What each symbol does to the states:
z323: ρ>z388, π>z288, α>z979, ε>z875, χ>z612, ζ>z782
z121: ρ>z789, π>z499, α>z181, ε>z89, χ>z117, ζ>z875
z930: ρ>z398, π>z193, α>z36, ε>z133, χ>z591, ζ>z706
z449: ρ>z269, π>z458, α>z401, ε>z898, χ>z297, ζ>z50
z902: ρ>z454, π>z334, α>z444, ε>z456, χ>z847, ζ>z16
z616: ρ>z290, π>z653, α>z485, ε>z250, χ>z30, ζ>z551
z226: ρ>z162, π>z2, α>z527, ε>z274, χ>z782, ζ>z613
z875: ρ>z158, π>z408, α>z675, ε>z181, χ>z789, ζ>z979
z290: ρ>z196, π>z485, α>z616, ε>z924, χ>z653, ζ>z717
z250: ρ>z924, π>z604, α>z186, ε>z625, χ>z406, ζ>z485
z6: ρ>z16, π>z454, α>z983, ε>z334, χ>z902, ζ>z898
z988: ρ>z606, π>z160, α>z433, ε>z720, χ>z781, ζ>z456
z604: ρ>z186, π>z613, α>z406, ε>z162, χ>z625, ζ>z30
z698: ρ>z89, π>z449, α>z269, ε>z297, χ>z401, ζ>z499
z646: ρ>z459, π>z894, α>z34, ε>z717, χ>z471, ζ>z915
z983: ρ>z6, π>z902, α>z454, ε>z847, χ>z444, ζ>z344
z717: ρ>z145, π>z889, α>z551, ε>z616, χ>z196, ζ>z34
z145: ρ>z471, π>z551, α>z717, ε>z290, χ>z889, ζ>z646
z847: ρ>z334, π>z456, α>z282, ε>z606, χ>z603, ζ>z454
z894: ρ>z34, π>z145, α>z471, ε>z889, χ>z717, ζ>z963
z551: ρ>z717, π>z196, α>z889, ε>z485, χ>z290, ζ>z894
z269: ρ>z698, π>z401, α>z449, ε>z455, χ>z458, ζ>z117
z160: ρ>z433, π>z142, α>z781, ε>z706, χ>z720, ζ>z854
z636: ρ>z602, π>z930, α>z398, ε>z591, χ>z36, ζ>z720
z274: ρ>z519, π>z323, α>z388, ε>z612, χ>z979, ζ>z527
z613: ρ>z406, π>z568, α>z625, ε>z527, χ>z162, ζ>z250
z5: ρ>z301, π>z915, α>z85, ε>z459, χ>z171, ζ>z133
z915: ρ>z85, π>z963, α>z171, ε>z34, χ>z459, ζ>z75
z171: ρ>z915, π>z459, α>z963, ε>z894, χ>z646, ζ>z301
z485: ρ>z616, π>z30, α>z653, ε>z186, χ>z924, ζ>z889
z193: ρ>z36, π>z845, α>z591, ε>z75, χ>z133, ζ>z636
z606: ρ>z854, π>z433, α>z988, ε>z142, χ>z160, ζ>z282
z89: ρ>z50, π>z269, α>z698, ε>z458, χ>z449, ζ>z181
z781: ρ>z160, π>z720, α>z142, ε>z602, χ>z95, ζ>z606
z455: ρ>z297, π>z344, α>z898, ε>z6, χ>z723, ζ>z449
z789: ρ>z408, π>z181, α>z121, ε>z50, χ>z499, ζ>z158
z924: ρ>z30, π>z186, α>z250, ε>z613, χ>z604, ζ>z616
z334: ρ>z444, π>z282, α>z847, ε>z854, χ>z456, ζ>z983
z117: ρ>z499, π>z89, α>z50, ε>z449, χ>z698, ζ>z789
z499: ρ>z181, π>z50, α>z117, ε>z269, χ>z89, ζ>z408
z444: ρ>z902, π>z847, α>z334, ε>z603, χ>z282, ζ>z6
z782: ρ>z2, π>z274, α>z519, ε>z979, χ>z388, ζ>z162
z889: ρ>z551, π>z290, α>z196, ε>z653, χ>z616, ζ>z471
z898: ρ>z455, π>z723, α>z344, ε>z983, χ>z16, ζ>z401
z568: ρ>z625, π>z226, α>z162, ε>z782, χ>z527, ζ>z604
z471: ρ>z894, π>z717, α>z145, ε>z196, χ>z551, ζ>z459
z158: ρ>z612, π>z675, α>z875, ε>z121, χ>z408, ζ>z323
z2: ρ>z527, π>z519, α>z782, ε>z323, χ>z274, ζ>z568
z16: ρ>z723, π>z983, α>z6, ε>z444, χ>z454, ζ>z455
z406: ρ>z604, π>z625, α>z613, ε>z226, χ>z568, ζ>z924
z854: ρ>z603, π>z988, α>z606, ε>z781, χ>z433, ζ>z847
z723: ρ>z344, π>z6, α>z16, ε>z902, χ>z983, ζ>z297
z388: ρ>z274, π>z979, α>z323, ε>z158, χ>z288, ζ>z2
z963: ρ>z171, π>z646, α>z459, ε>z471, χ>z34, ζ>z5
z401: ρ>z449, π>z297, α>z458, ε>z344, χ>z455, ζ>z89
z454: ρ>z983, π>z444, α>z902, ε>z282, χ>z334, ζ>z723
z979: ρ>z323, π>z612, α>z288, ε>z675, χ>z158, ζ>z519
z408: ρ>z675, π>z121, α>z789, ε>z117, χ>z181, ζ>z612
z186: ρ>z250, π>z406, α>z604, ε>z568, χ>z613, ζ>z653
z288: ρ>z979, π>z158, α>z612, ε>z408, χ>z875, ζ>z274
z591: ρ>z193, π>z133, α>z845, ε>z301, χ>z136, ζ>z398
z181: ρ>z121, π>z117, α>z499, ε>z698, χ>z50, ζ>z675
z50: ρ>z117, π>z698, α>z89, ε>z401, χ>z269, ζ>z121
z85: ρ>z5, π>z171, α>z915, ε>z646, χ>z963, ζ>z136
z162: ρ>z568, π>z527, α>z226, ε>z519, χ>z2, ζ>z406
z653: ρ>z485, π>z924, α>z30, ε>z604, χ>z250, ζ>z196
z433: ρ>z988, π>z781, α>z160, ε>z95, χ>z142, ζ>z603
z602: ρ>z706, π>z398, α>z636, ε>z193, χ>z930, ζ>z142
z720: ρ>z142, π>z706, α>z95, ε>z398, χ>z602, ζ>z433
z456: ρ>z282, π>z854, α>z603, ε>z433, χ>z606, ζ>z444
z142: ρ>z781, π>z95, α>z720, ε>z636, χ>z706, ζ>z988
z845: ρ>z591, π>z136, α>z133, ε>z5, χ>z75, ζ>z930
z458: ρ>z401, π>z455, α>z297, ε>z723, χ>z898, ζ>z698
z297: ρ>z458, π>z898, α>z455, ε>z16, χ>z344, ζ>z269
z95: ρ>z720, π>z602, α>z706, ε>z930, χ>z636, ζ>z160
z625: ρ>z613, π>z162, α>z568, ε>z2, χ>z226, ζ>z186
z301: ρ>z75, π>z85, α>z5, ε>z963, χ>z915, ζ>z845
z196: ρ>z889, π>z616, α>z290, ε>z30, χ>z485, ζ>z145
z36: ρ>z930, π>z591, α>z193, ε>z136, χ>z845, ζ>z602
z30: ρ>z653, π>z250, α>z924, ε>z406, χ>z186, ζ>z290
z675: ρ>z875, π>z789, α>z408, ε>z499, χ>z121, ζ>z288
z75: ρ>z136, π>z5, α>z301, ε>z171, χ>z85, ζ>z591
z136: ρ>z133, π>z301, α>z75, ε>z915, χ>z5, ζ>z193
z706: ρ>z95, π>z636, α>z602, ε>z36, χ>z398, ζ>z781
z603: ρ>z456, π>z606, α>z854, ε>z160, χ>z988, ζ>z334
z527: ρ>z226, π>z782, α>z2, ε>z388, χ>z519, ζ>z625
z282: ρ>z847, π>z603, α>z456, ε>z988, χ>z854, ζ>z902
z34: ρ>z646, π>z471, α>z894, ε>z551, χ>z145, ζ>z171
z459: ρ>z963, π>z34, α>z646, ε>z145, χ>z894, ζ>z85
z612: ρ>z288, π>z875, α>z158, ε>z789, χ>z675, ζ>z388
z519: ρ>z782, π>z388, α>z274, ε>z288, χ>z323, ζ>z226
z344: ρ>z898, π>z16, α>z723, ε>z454, χ>z6, ζ>z458
z398: ρ>z636, π>z36, α>z930, ε>z845, χ>z193, ζ>z95
z133: ρ>z845, π>z75, α>z136, ε>z85, χ>z301, ζ>z36

In the rows, zero is written as 499.

The rows follow the links: the fewer symbols apart two states are, the more alike their rows tend to be.

Each row is also shifted at random along 4 hidden directions that mean nothing.

Row, then state:
445,615,567,426,510,583,468,508,500,563,359,517,470,713,449,552,511,394,543,427,532,482,484,638,540,560,458,516,580,489,442,549,567,474,424,524,563,430,568,473,513,596,428,545,547,518,445: z433
76,562,558,478,503,564,468,501,509,571,257,408,604,697,494,649,513,495,515,560,483,373,474,523,448,530,511,552,513,484,560,481,608,450,512,588,561,330,490,590,451,496,518,550,506,516,493: z250
514,558,509,472,511,517,497,537,480,547,532,447,436,482,665,466,499,536,502,581,403,491,448,418,562,463,448,422,535,414,464,533,471,501,441,453,390,540,473,501,454,419,471,513,446,523,498: z636
491,579,634,483,438,589,474,423,540,439,403,549,473,634,451,528,533,394,503,365,456,511,480,652,554,596,442,511,477,470,400,453,528,416,443,613,593,534,624,411,587,569,517,485,495,487,472: z456
354,438,426,542,497,464,523,569,413,508,638,572,537,308,379,601,528,486,443,499,599,470,496,382,470,478,521,503,596,608,500,527,501,409,450,486,513,518,554,456,577,577,489,501,465,510,476: z723
514,536,509,592,392,504,561,486,477,399,639,594,473,364,315,526,617,312,415,355,550,532,475,468,423,424,563,494,477,684,398,469,541,405,412,615,635,537,651,380,632,553,465,513,521,457,478: z603
580,410,426,506,554,506,602,516,480,478,581,579,507,422,435,401,472,527,546,564,512,526,513,439,470,411,528,539,513,527,518,536,432,532,564,418,485,532,416,505,467,495,449,409,549,503,554: z875
208,470,455,544,507,538,507,450,515,477,490,427,600,430,532,618,560,516,441,575,395,571,535,424,534,544,501,530,500,441,563,472,435,479,570,517,505,474,472,567,516,455,603,498,383,537,516: z625
634,559,486,481,520,506,493,568,458,549,518,543,440,555,429,480,518,410,531,434,579,479,476,521,463,450,513,484,570,590,442,578,562,508,416,461,543,458,539,467,502,563,372,548,603,484,447: z160
234,620,543,484,459,545,464,496,517,557,406,407,509,547,580,656,534,480,439,521,383,514,483,530,625,546,462,469,562,373,510,530,476,461,454,534,453,502,532,532,479,480,533,535,435,605,464: z591
460,499,612,383,568,606,469,524,480,592,223,507,503,808,585,530,360,576,607,516,456,391,442,699,564,635,369,494,561,362,506,473,505,456,538,538,459,451,493,518,497,558,520,399,534,472,533: z449
314,449,440,564,493,498,615,594,414,494,641,539,526,310,466,495,500,507,458,568,543,455,469,342,425,421,502,482,550,598,494,451,451,401,496,545,471,523,514,450,557,493,515,447,397,460,536: z269
435,537,481,522,452,479,570,466,556,485,525,463,551,411,494,494,567,493,446,604,475,486,516,392,512,417,550,522,485,459,524,545,515,508,490,472,459,547,419,522,411,420,476,535,454,614,506: z894
299,495,491,431,584,554,542,564,464,579,415,503,519,611,511,469,430,561,562,582,571,452,527,533,501,532,441,533,599,464,515,506,479,490,540,465,467,426,444,506,460,546,474,469,434,500,503: z499
326,454,544,430,547,533,437,447,547,491,351,502,527,641,527,483,443,607,579,496,500,455,527,594,531,580,476,562,459,397,517,480,531,532,555,487,517,462,468,541,458,536,532,474,531,487,506: z274
157,486,429,481,583,548,606,573,458,570,526,507,552,456,482,479,481,555,513,643,568,478,546,400,505,482,478,541,625,483,524,523,440,474,537,436,448,462,419,493,456,528,475,477,352,546,507: z181
128,445,468,479,548,506,476,487,515,511,462,499,574,476,470,544,510,597,520,556,547,451,536,447,494,516,528,571,511,470,548,514,535,507,529,447,517,437,457,563,460,528,518,519,482,524,484: z782
360,469,509,521,493,502,417,417,532,423,464,477,532,531,473,531,501,520,486,397,499,566,572,593,492,597,511,546,414,500,519,417,486,522,568,568,584,450,545,522,562,535,601,509,481,439,492: z2
620,505,589,412,562,547,443,523,478,551,285,515,461,815,499,440,358,516,612,389,560,456,505,774,476,614,425,512,504,499,493,438,515,518,562,570,542,401,532,486,530,587,505,451,581,395,513: z117
446,532,470,536,431,411,481,459,543,477,633,425,486,318,579,488,557,551,399,541,482,550,553,389,567,491,522,469,463,431,499,492,463,527,473,461,412,595,481,483,460,427,553,568,366,578,462: z85
324,543,502,450,494,461,493,498,552,547,490,432,519,438,604,494,516,624,482,661,493,420,518,384,589,473,501,498,513,347,521,563,535,522,461,379,364,555,388,540,356,424,478,555,427,644,476: z171
490,537,434,558,470,443,548,606,431,529,675,504,444,317,520,473,558,469,457,542,531,463,437,292,422,337,553,431,533,612,462,547,523,479,394,464,449,518,519,472,491,454,419,558,502,484,479: z602
515,469,515,515,459,477,500,507,474,458,607,600,475,375,426,480,525,489,475,451,580,446,473,429,460,479,513,494,499,574,423,495,557,430,407,504,529,560,568,405,565,553,477,498,503,471,470: z444
403,457,445,506,546,465,557,655,389,576,520,581,507,491,356,478,440,504,548,502,698,350,448,446,342,388,562,521,573,679,517,517,579,470,484,492,535,403,503,482,494,572,400,489,603,428,508: z50
749,412,445,486,565,509,568,507,492,475,548,572,480,497,456,368,429,523,579,514,515,556,523,539,480,457,502,521,482,510,513,524,418,566,581,429,495,530,430,504,476,507,451,391,582,467,559: z675

Where do the symbols, taken in turn from left to right, take each start?
Answer with the state's name.
695,552,525,435,537,483,448,590,452,601,453,502,396,617,572,444,446,512,567,492,534,410,409,519,475,438,485,442,540,507,456,579,583,539,413,419,451,462,494,511,436,494,383,533,634,464,470
ζ α ρ χ: z95
509,457,533,476,505,510,478,462,499,478,558,533,471,434,575,469,491,573,498,513,495,521,521,474,595,609,418,483,520,412,440,472,456,453,456,466,451,589,521,423,549,529,549,474,369,509,472
ρ π α ζ ρ: z16
314,506,489,435,576,565,539,552,483,576,378,521,530,665,432,494,431,516,576,524,588,449,531,591,480,527,471,560,589,505,517,520,501,497,547,484,518,402,462,510,472,581,453,474,512,498,506
ζ ε α ε χ π: z455
299,484,508,508,506,531,461,470,504,508,370,454,585,580,473,637,515,482,497,503,447,486,485,535,476,530,521,536,482,513,574,486,529,488,548,557,563,399,500,589,510,502,547,506,543,497,517
ζ ρ χ π: z613
455,542,486,531,427,408,469,483,533,485,586,459,496,380,501,500,545,527,433,494,531,478,523,431,508,456,558,485,443,496,502,504,540,528,458,494,460,552,503,498,457,451,502,580,470,555,464
χ ρ ε ρ χ: z717
274,579,548,486,434,496,491,442,585,499,454,425,532,489,583,517,548,557,456,579,453,466,535,462,583,513,498,515,471,353,505,497,523,501,473,497,429,552,456,506,417,435,539,556,383,615,470
χ π χ χ χ: z653
531,464,573,477,493,543,439,368,585,387,417,482,485,607,586,407,451,570,542,427,404,593,562,656,562,637,432,533,359,381,473,379,434,541,606,565,534,534,509,486,543,491,620,429,450,429,525
χ χ π π π: z499
867,565,610,458,475,566,437,433,535,459,404,547,410,706,467,461,490,367,546,298,450,576,483,749,544,598,440,469,457,502,406,473,510,512,470,581,596,518,604,430,585,571,482,467,597,435,486
ε χ ζ ζ: z606
496,483,561,429,547,569,458,502,471,551,349,524,505,650,522,602,425,524,535,460,466,483,479,656,595,647,393,494,578,397,511,491,457,443,514,518,487,502,534,492,557,581,544,434,489,507,510
α α ε ζ: z16
656,522,477,465,529,511,520,560,459,540,519,579,452,525,408,490,513,423,546,476,569,458,444,476,468,428,512,493,583,565,447,609,561,493,409,417,522,488,512,471,483,556,359,521,633,513,471
α χ ζ χ: z781
547,442,509,502,524,553,544,497,472,476,514,496,489,467,621,481,445,548,492,558,385,556,482,499,572,579,392,449,517,406,484,427,358,438,553,534,430,576,499,459,563,462,591,380,357,475,556
ρ ε π χ χ π: z847
610,425,519,503,507,469,416,415,541,399,489,508,480,535,504,426,456,548,538,383,496,563,546,617,480,574,508,530,365,501,501,411,483,563,580,533,559,493,530,506,544,512,570,466,548,400,516
α π ρ α π ε: z408
403,412,460,533,494,468,540,493,504,426,581,578,525,378,404,439,505,538,514,502,550,473,503,417,407,413,571,550,433,570,501,482,524,505,534,480,536,516,473,501,497,496,485,454,559,453,528
π ζ π π χ ε: z181
